Below is a small trained network, with its code and all its weights. Each question gives an input and a target symbol and asks what happens when units are switched off, that is, made to give their printed mean instead of their output.

import numpy as np


def w(rows, s, z=0):
    codes = np.array(rows[::2]) - 128.0
    scale = np.full(codes.shape[1], s)
    scale[-1] = z or s
    return codes * scale


def f(y):
    return np.maximum(y, 0)


def softmax(a):
    e = np.exp(a - a.max(-1, keepdims=True))
    return e / e.sum(-1, keepdims=True)


def log_softmax(a):
    a = a - a.max(-1, keepdims=True)
    return a - np.log(np.exp(a).sum(-1, keepdims=True))


def net(x, mask):
    ids = ['ΠΩαεζηλτ'.index(c) for c in x.split()]
    T = len(ids)
    res = E[ids] + P[:T]
    r = res
    for j in range(3):
        rows = slice(4 * j, 4 * j + 4)
        q, k, v = (r @ M[0][rows].T for M in (Q, K, V))
        z = softmax(np.where(np.tri(T) > 0, q @ k.T / 4**0.5, -1e9)) @ v
        o = O[0][rows]
        res = res + np.where(mask[j], z, o[:, -1]) @ o[:, :-1]
    y = f(res @ A[0][:, :-1].T + A[0][:, -1])
    res = res + np.where(mask[3:7], y, B[0][:, -1]) @ B[0][:, :-1]
    return log_softmax(res[-1] @ U[:, :-1].T + U[:, -1])


Q, K, V, O, A, B = {}, {}, {}, {}, {}, {}
E = w([
[159,240,97],'Π',
[105,162,80],'Ω',
[137,221,168],'α',
[107,128,30],'ε',
[188,178,1],'ζ',
[68,102,87],'η',
[67,114,150],'λ',
[78,145,207],'τ',
],0.019)
P = w([
[1,163,70],'0',
[92,155,99],'1',
[85,137,107],'2',
[110,134,112],'3',
[119,126,122],'4',
[124,113,128],'5',
[122,99,135],'6',
[125,91,129],'7',
[114,106,87],'8',
],0.013)
Q[0] = w([
[214,103,165],'h1',
[3,82,124],'h1',
[102,80,135],'h1',
[88,79,94],'h1',
[203,122,134],'h2',
[80,154,127],'h2',
[114,174,130],'h2',
[93,124,165],'h2',
[145,132,204],'h3',
[122,85,88],'h3',
[155,97,155],'h3',
[204,137,175],'h3',
],0.021)
K[0] = w([
[229,105,165],'h1',
[7,246,73],'h1',
[151,185,95],'h1',
[78,189,142],'h1',
[195,195,161],'h2',
[110,111,159],'h2',
[132,63,197],'h2',
[24,139,179],'h2',
[138,82,163],'h3',
[92,202,114],'h3',
[130,138,135],'h3',
[221,116,161],'h3',
],0.016)
V[0] = w([
[113,204,250],'h1',
[101,93,127],'h1',
[106,53,149],'h1',
[124,69,94],'h1',
[79,141,98],'h2',
[88,100,130],'h2',
[100,121,152],'h2',
[103,84,126],'h2',
[101,98,115],'h3',
[114,166,131],'h3',
[113,110,134],'h3',
[104,97,181],'h3',
],0.025)
O[0] = w([
[102,188,20,79],'h1',
[163,63,42,168],'h1',
[254,111,34,104],'h1',
[188,44,152,135],'h1',
[221,147,182,253],'h2',
[185,210,109,193],'h2',
[146,162,75,152],'h2',
[137,195,163,166],'h2',
[138,125,149,178],'h3',
[99,89,98,182],'h3',
[144,130,56,140],'h3',
[171,129,79,96],'h3',
],0.0078,0.022)
A[0] = w([
[102,5,68,252],'n1',
[173,111,197,215],'n2',
[146,245,72,220],'n3',
[198,118,91,108],'n4',
],0.012,0.0034)
B[0] = w([
[187,188,170,148],'n1',
[99,36,7,251],'n2',
[88,160,113,250],'n3',
[138,130,255,230],'n4',
],0.0083,0.022)
U = w([
[136,111,251,45],'Π',
[135,74,169,254],'Ω',
[139,110,126,173],'α',
[148,37,37,98],'ε',
[135,50,240,41],'ζ',
[255,64,112,95],'η',
[231,166,215,152],'λ',
[211,122,38,143],'τ',
],0.0095,0.0089)

Each question gives the input, a string of symbols that net reads in full, and the target symbol t.
The units are the heads (4 rows each of Q, K, V and O) and the neurons (one row each of A and B). Each row of codes is followed by its name. A weight is (code - 128) times the scale printed after its matrix; where a second scale follows, it is the last column's (O, A, B and U).
mask holds one flag per unit, heads first, then neurons. A switched-off unit (its flag False) gives its mean, the last column of its rows in O or B, instead of its output. The means were averaged over made-up inputs and are rounded, as every weight is.
A unit's drop is (log p(t) with every unit on - log p(t) with that unit switched off) / (log p(t) with every unit on - log p(t) with every unit switched off).
The circuit of an input: a set's keep is (log p(t) with only the set's units on - log p(t) with every unit switched off) / (log p(t) with every unit on - log p(t) with every unit switched off). Starting from all 7 units, units are removed one at a time, each time the one whose removal leaves the highest keep (on an exact tie, the one counted first), for as long as the keep stays at least 0.8.
circuit, biggest first: the units of the circuit, biggest drop first
k most important neurons: the k neurons with the biggest drops, biggest first
drop when u is switched off: that unit's drop, to one decimal
input η τ λ τ Π, target τ: circuit, biggest first -> h1
input λ η ζ ε, target λ: circuit, biggest first -> n2, h1, n4
input λ η Ω Ω ε η, target λ: circuit, biggest first -> n2, h1, n4
input λ Ω η ε, target λ: circuit, biggest first -> n2, n4, h1
input α Ω η Ω Ω Ω ζ η η, target α: circuit, biggest first -> h1, n2, n4
input λ Ω α λ, target λ: circuit, biggest first -> n2, h1, h2
input ζ ζ λ, target ζ: circuit, biggest first -> h1, n2
input λ η η ε Ω τ λ λ, target λ: circuit, biggest first -> h1, n2, n4, h2
input α η Π η η τ, target α: 2 most important neurons -> n4, n3
input η η τ, target η: circuit, biggest first -> h1, n2
input ε ζ Ω η, target ε: circuit, biggest first -> n2, n4, h1
input λ α η λ τ, target λ: 2 most important neurons -> n4, n2
input τ λ ζ Ω Π Ω η α, target η: 2 most important neurons -> n2, n3
input ε τ λ, target ε: most important neuron -> n2
input η Ω Ω Ω η ζ, target η: drop when h1 is switched off -> 1.0
input η Π η α, target η: drop when h1 is switched off -> 0.7
input λ ε η η Ω, target λ: drop when n4 is switched off -> 0.4
input τ Ω Ω λ τ η τ Π τ, target τ: drop when h1 is switched off -> 0.3
